Each row has a name. Each question is about the rows just above it. Places in a row count from 0.

[23  0 41 44 58 49 27] = M
[ 23   0  41  44  58  49 -21] = F
[ 28  37 -76  44  29  58  63] = B
[ 14 -25 -91 -32 -48  46  25] = E
[-75  16 -41 -72  54  20 -67] = X
Where does [23  0 41 44 58 50 27] differ from M, and what was there?
5, [49]
Changed X: [-75  17 -41 -72  54  20 -67]. Place and old value:
1, [16]
One entry of B was changed: [ 28  36 -76  44  29  58  63]. Where, and from what?
1, [37]

[  5 -13  44  -7  69  50  75  39] : P
[ -3 -12 -32 -35 -39 -42 -25 -24] : S
[ 12  28 -16   7 -22 -18 -17 -14] : G
[ 2 -2 26 22 28 35  8 24] : J
[-30 -25 -52 -25 -65 -54 -66 -32] : W
[-41 -27 -43 -15 -60 -51 -47 -39] : K
[-24 -39  -2 -37   8   1  20   2] : Z
Changed J: [ 2 -3 26 22 28 35  8 24]. Place and old value:
1, [-2]
Changed S: [ -3 -12 -32 -36 -39 -42 -25 -24]. Place and old value:
3, [-35]

[ -4 -67  60 -24   7  34  14 -18  20  20   9  -6  31  10  18 -23  36 -56
  13   7  -4  25  22   3] : U
[  7  59 -36  27  -2  -9 -10  22   1 -14  16  18 -14  -8   5  24 -17  42
  14  -1  10  -3  -1   7] : R
[-13  28 -39   9 -14 -15 -18  -1  -3 -27   2   4 -20 -14  -8   9 -21  18
   0 -14  -3 -13 -10 -14] : A
Changed R: [  7  59 -36  27  -2  -9 -10  22   1 -14  16  18 -14  -8   5  25 -17  42
  14  -1  10  -3  -1   7]. Place and old value:
15, [24]
Changed R: [  7  59 -36  27  -1  -9 -10  22   1 -14  16  18 -14  -8   5  24 -17  42
  14  -1  10  -3  -1   7]. Place and old value:
4, [-2]
Where does [ -4 -67  60 -24   7  34  14 -18  20  20   9  -6  30  10  18 -23  36 -56
  13   7  -4  25  22   3] differ from U, and what was there?
12, [31]
Where does [-13  28 -39   9 -13 -15 -18  -1  -3 -27   2   4 -20 -14  -8   9 -21  18
   0 -14  -3 -13 -10 -14] differ from A, and what was there?
4, [-14]

[  9  13  20   8  12  24 -47  35   7 -10] : H
[ -9  36  -9   9  27  37 -20  34 -19 -12] : L
[  4  39  19  14  32  51 -71  61  -5 -19] : Y
[ 18   7  10  12   9  29 -30  54  13 -15] : V
One entry of V was changed: [ 18   7  10  12   9  29 -30  55  13 -15]. Where, and from what?
7, [54]
Changed H: [  9  13  20   8  12  24 -47  35   8 -10]. Place and old value:
8, [7]
Where does [  9  14  20   8  12  24 -47  35   7 -10] differ from H, and what was there?
1, [13]
Where does [ 18   7   9  12   9  29 -30  54  13 -15] differ from V, and what was there?
2, [10]
One entry of L was changed: [ -9  36  -9   9  27  37 -20  33 -19 -12]. Where, and from what?
7, [34]
Where does [ -9  36  -9   8  27  37 -20  34 -19 -12] differ from L, and what was there?
3, [9]
Changed Y: [  4  39  19  14  31  51 -71  61  -5 -19]. Place and old value:
4, [32]

[ 25 -38 -22   6 -47 -12  19]  durug
[-45 -10  24  51  41  24 -34]  foze
[  8  -6 -45  40 -15 -36  10]  mil
[ 30 -29 -29   8  28  19 -35]  gapup
[  2 -15 -21  31  -5 -15   5]  ziri
[ 30 -29 -29   8  28  19   6]  fik
[ 30 -29 -29   8 -48   2  24]  sog
[-45 -10  24  51  32  24 -34]  kos
[-36  45  23 -19  30  -2 -59]  Seve
Where does [ 30 -30 -29   8  28  19   6] differ from fik, and what was there?
1, [-29]
Changed sog: [ 30 -29 -29   8 -48   1  24]. Place and old value:
5, [2]
Where does [  2 -15 -21  30  -5 -15   5] differ from ziri, and what was there?
3, [31]
Changed kos: [-45  -9  24  51  32  24 -34]. Place and old value:
1, [-10]
Changed Seve: [-36  45  23 -19  29  -2 -59]. Place and old value:
4, [30]

[-40  37   1  27 -15  36  28 -63] = nutal
[-13   0   5 -13 -13  19   0   3] = bor
[-64  66   4 -29 -18  31  38 -63] = kado
[-44  49  15 -26  -8  47   7 -58] = gib
[-64  66   4 -29 -18  31   1 -38] = dumab
[-40  37   1  27 -64  33  18 -52] = vedez
Changed gib: [-43  49  15 -26  -8  47   7 -58]. Place and old value:
0, [-44]
Where does [-44  49  16 -26  -8  47   7 -58] differ from gib, and what was there?
2, [15]
One entry of nutal was changed: [-39  37   1  27 -15  36  28 -63]. Where, and from what?
0, [-40]
One entry of kado was changed: [-64  66   4 -30 -18  31  38 -63]. Where, and from what?
3, [-29]
Where does [-40  37   2  27 -15  36  28 -63] differ from nutal, and what was there?
2, [1]
One entry of bor was changed: [-13   0   5 -13 -14  19   0   3]. Where, and from what?
4, [-13]

[ 19   2 -39 -41   9 -60  37  -4  30   5  24] -> puve
[ 13 -11  -3 -15  43 -36  21  40  17  41  21] -> zekir
[-15   5  52  27  15  28 -18  28  24  17  12] -> vuf
[-29 -37  64  44  54  38 -37  68  -9  54   1] -> Siko
[-36 -55  58  62  44  67 -60  55 -63  41 -32] -> kulut
[-24 -38  43  41  44  33 -39  50 -29  39 -11] -> Kalo
Where does [ 13 -11  -3 -15  43 -36  22  40  17  41  21] differ from zekir, and what was there?
6, [21]
Changed Kalo: [-24 -37  43  41  44  33 -39  50 -29  39 -11]. Place and old value:
1, [-38]
Changed vuf: [-15   5  52  27  15  28 -18  28  24  17  13]. Place and old value:
10, [12]

[-25   2  54 -11  42  23 -14 -19  11 -52  26]  N
[-24   7  57  10  15  37  39  46  -7 -61   1]  Q
[-26  -4  48 -20  47  12 -39 -48  14 -50  34]  T
[ 40  19 -31  31 -26   3  37  35   7  65  -9]  D
[-30  10  68   7  25  46  36  35  -4 -69   8]  C
Where does [-25   2  54 -11  43  23 -14 -19  11 -52  26] differ from N, and what was there?
4, [42]
Where does [-24   7  57  10  15  37  39  45  -7 -61   1] differ from Q, and what was there?
7, [46]
Where does [-25   2  54 -11  42  23 -14 -18  11 -52  26] differ from N, and what was there?
7, [-19]
Where does [-30  10  68   7  26  46  36  35  -4 -69   8] differ from C, and what was there?
4, [25]
One entry of C was changed: [-30  10  68   7  25  46  36  35  -4 -70   8]. Where, and from what?
9, [-69]
Changed Q: [-24   7  57  10  15  37  39  46  -8 -61   1]. Place and old value:
8, [-7]
Where does [-26  -5  48 -20  47  12 -39 -48  14 -50  34] differ from T, and what was there?
1, [-4]

[ 56  49  47  22  -3 -23 -39 -50 -52 -69 -74 -64 -47 -21   4  27  48  57
  48  56  57  51  40  23  25   0 -13  -6 -24 -40 -50 -52 -49 -37 -21 -15
 -14  -8  18  33  34  46  53  51  44  41  26   7 -17 -23 -27 -46]  Nebo
[ 46  21  -3 -18 -25 -18 -15 -23 -33  -9  12  24  23  12   4  27  22  -1
 -18 -24 -19  -4  19  23  25  10  22  23  14  19   0 -22 -19 -17 -25 -20
 -14  -8  18  33  29  33  34  31  44  41  26   3 -17 -24 -27 -46]  noge
[ 56  49  67  54  35   9 -15 -23 -46 -69 -74 -64 -47 -12  16  37  48  57
  48  47  10 -19 -37 -40 -27   0 -13  -5  19  37  40  26  -1 -13 -21 -20
 -37 -41 -25   3  29  33  34  39  44  41  26   7 -17 -23 -39 -46]  nudof
[ 59  56  67  54  35   9 -15 -23 -46 -69 -74 -64 -59 -56 -43 -28  -6  20
  46  56  57  51  48  57  58  53  44  24   8  19   0 -22 -19 -36 -50 -58
 -59 -53 -41 -23  -2  25  34  31  44  41  51  58  58  51  40  22]  ramog
One entry of Nebo was changed: [ 56  49  47  22  -3 -23 -39 -50 -52 -69 -74 -64 -47 -21   4  27  48  57
  48  56  57  51  40  23  25   0 -13  -6 -24 -40 -50 -52 -49 -37 -22 -15
 -14  -8  18  33  34  46  53  51  44  41  26   7 -17 -23 -27 -46]. Where, and from what?
34, [-21]
Changed nudof: [ 56  49  67  54  35   9 -15 -23 -46 -69 -75 -64 -47 -12  16  37  48  57
  48  47  10 -19 -37 -40 -27   0 -13  -5  19  37  40  26  -1 -13 -21 -20
 -37 -41 -25   3  29  33  34  39  44  41  26   7 -17 -23 -39 -46]. Place and old value:
10, [-74]
One entry of noge was changed: [ 46  21  -3 -18 -25 -18 -15 -23 -33  -9  12  24  23  11   4  27  22  -1
 -18 -24 -19  -4  19  23  25  10  22  23  14  19   0 -22 -19 -17 -25 -20
 -14  -8  18  33  29  33  34  31  44  41  26   3 -17 -24 -27 -46]. Where, and from what?
13, [12]
Where does [ 56  49  67  54  35   9 -15 -23 -46 -69 -74 -64 -47 -12  16  37  48  57
  48  47  10 -19 -37 -40 -27   0 -13  -5  19  37  40  26  -1 -13 -21 -20
 -37 -41 -25   3  29  33  34  39  44  41  25   7 -17 -23 -39 -46] differ from nudof, and what was there?
46, [26]
Changed ramog: [ 59  56  67  54  35   9 -15 -23 -46 -69 -74 -64 -59 -56 -43 -27  -6  20
  46  56  57  51  48  57  58  53  44  24   8  19   0 -22 -19 -36 -50 -58
 -59 -53 -41 -23  -2  25  34  31  44  41  51  58  58  51  40  22]. Place and old value:
15, [-28]
Changed noge: [ 46  21  -3 -18 -25 -18 -15 -23 -33  -9  12  24  23  12   4  27  22  -1
 -18 -24 -19  -4  18  23  25  10  22  23  14  19   0 -22 -19 -17 -25 -20
 -14  -8  18  33  29  33  34  31  44  41  26   3 -17 -24 -27 -46]. Place and old value:
22, [19]

[-40 -45  12 -38]  Kig
[ 43 -16 -15  19]  gir
[68 -5 42  7]  Lav
[  4 -45   9 -18]  puge
[-40  27   2  -8]  kop
[ -4  40 -16  19]  liv
[78 -5 23 21]  tuf
[78 -5 23  8]  gaben
[ 58 -17  21   9]  tef
[-22  16 -39  14]  bez
[-35  -9 -56   7]  Nam
Changed bez: [-23  16 -39  14]. Place and old value:
0, [-22]
One entry of gir was changed: [ 43 -15 -15  19]. Where, and from what?
1, [-16]
One entry of Nam was changed: [-35  -9 -55   7]. Where, and from what?
2, [-56]
Where does [ 43 -16 -16  19] differ from gir, and what was there?
2, [-15]

[-53  21 -12  31 -66 -21] : Pab
[  5  17  10  -2 -12 -21] : dabo
[-53  21 -12  31 -66 -59] : Zaf
One entry of Pab was changed: [-53  21 -12  30 -66 -21]. Where, and from what?
3, [31]
One entry of dabo was changed: [  5  18  10  -2 -12 -21]. Where, and from what?
1, [17]
Changed Zaf: [-53  21 -12  30 -66 -59]. Place and old value:
3, [31]
Where does [-53  21 -13  31 -66 -21] differ from Pab, and what was there?
2, [-12]

[ -4  63  21  18  52  60  14  55  35   1  41  -4  56  41   7  11  15  -8
  11  -8   9  12  -2  15  -5  21   2 -26 -12] : sab
[-49  15 -25 -25  12  25 -11  41  30   8  58  24  92  82  51  60  62  36
  51  28  37  35  17  31   4  28   6 -22  -9] : modo
[-48  16 -27 -28   9  22 -16  37  26   3  54  18  87  79  51  61  63  39
  55  33  44  41  21  34   8  30  10 -22  -8] : zosik
[-50  14 -30 -30   4  15 -26  21   6 -21  22 -16  45  34   2   9  14  -7
  14  -3  14  21  12  33  17  48  35  13  33] : Sezes
[  0  61  15   7  38  43  -4  39  19 -11  30 -13  48  36   3  11  13  -9
  11  -7   8  11  -2  16  -5  20   1 -26 -12] : mili
[-19  50  14  15  54  66  23  70  50  18  57  12  68  52  15  19  19  -5
  13  -5  10  11  -2  17  -6  20   2 -27 -11] : bif
[-50  14 -27 -30   6  19 -20  31  19  -5  45  11  79  72  44  56  62  41
  60  40  50  48  31  42  16  37  14 -17  -5] : suna
[-16  41  -7 -15  17  24 -21  25   9 -19  23 -17  45  33   2   9  14  -9
  10  -7   8  12  -3  15  -6  20   2 -26 -12] : nifu
[-50  13 -28 -32   4  15 -26  23   6 -21  24 -16  49  38   8  19  27   8
  32  20  42  50  41  63  45  71  50  20  32] : vad
Changed bif: [-19  50  14  15  54  66  23  71  50  18  57  12  68  52  15  19  19  -5
  13  -5  10  11  -2  17  -6  20   2 -27 -11]. Place and old value:
7, [70]
One entry of nifu was changed: [-16  41  -7 -15  17  24 -21  25   9 -19  23 -17  45  33   2   9  13  -9
  10  -7   8  12  -3  15  -6  20   2 -26 -12]. Where, and from what?
16, [14]
Changed modo: [-49  15 -25 -25  12  25 -11  41  30   8  58  24  92  82  51  60  62  36
  51  27  37  35  17  31   4  28   6 -22  -9]. Place and old value:
19, [28]
One entry of bif was changed: [-19  50  14  15  54  66  23  70  50  18  57  12  68  52  15  19  19  -4
  13  -5  10  11  -2  17  -6  20   2 -27 -11]. Where, and from what?
17, [-5]

[ -9 -46 -46 -41 -40 -21  62  42] -> dop
[-46 -11   5  19 -24  16  -8   1] -> Vibi
[-69 -50  16 -49 -49 -90  69  25] -> zom
[-1  1 11  8 20  0  7 -8] -> mupe
Changed Vibi: [-46 -11   5  18 -24  16  -8   1]. Place and old value:
3, [19]
Where does [-46 -11   5  19 -25  16  -8   1] differ from Vibi, and what was there?
4, [-24]
Where does [-69 -50  15 -49 -49 -90  69  25] differ from zom, and what was there?
2, [16]
Where does [-69 -50  16 -49 -49 -90  69  24] differ from zom, and what was there?
7, [25]

[-64  75 -53  -9 -47]  Tudut
[ 30  39 -44 -52 -56]  pavar
[-12  28 -74 -64 -11]  tona
[-37  59 -51 -22 -69]  suder
[ 11  54  25 -11 -47]  Nefam
[-82  70 -34  -2 -51]  mivor
[ 30  39  32  14 -68]  baruf
[-82  70 -70 -57 -28]  Bigid
[ -7  17 -69 -44 -17]  peri
[ 53  26 -48 -42 -85]  fima
Where does [ 53  26 -47 -42 -85] differ from fima, and what was there?
2, [-48]
One entry of baruf was changed: [ 30  39  31  14 -68]. Where, and from what?
2, [32]
Where does [ 30  39  32  14 -69] differ from baruf, and what was there?
4, [-68]
Where does [ 53  26 -48 -42 -84] differ from fima, and what was there?
4, [-85]

[-43  35 -42  47] : silu
[ 34 -31  38  34] : kazil
[ 29 -34  41  64] : Rekis
[-51  47 -58 -38] : nusud
[ -6   2  -2 -38] : Gep
[-43  35 -42 -77] : lerez
[ 40 -34  41  64] : didu
[-38  33 -40 -55] : Mapop
[-44  36 -42 -86] : rupad
Where does [-43  34 -42 -77] differ from lerez, and what was there?
1, [35]
Where does [-39  33 -40 -55] differ from Mapop, and what was there?
0, [-38]
Where does [ 40 -34  40  64] differ from didu, and what was there?
2, [41]

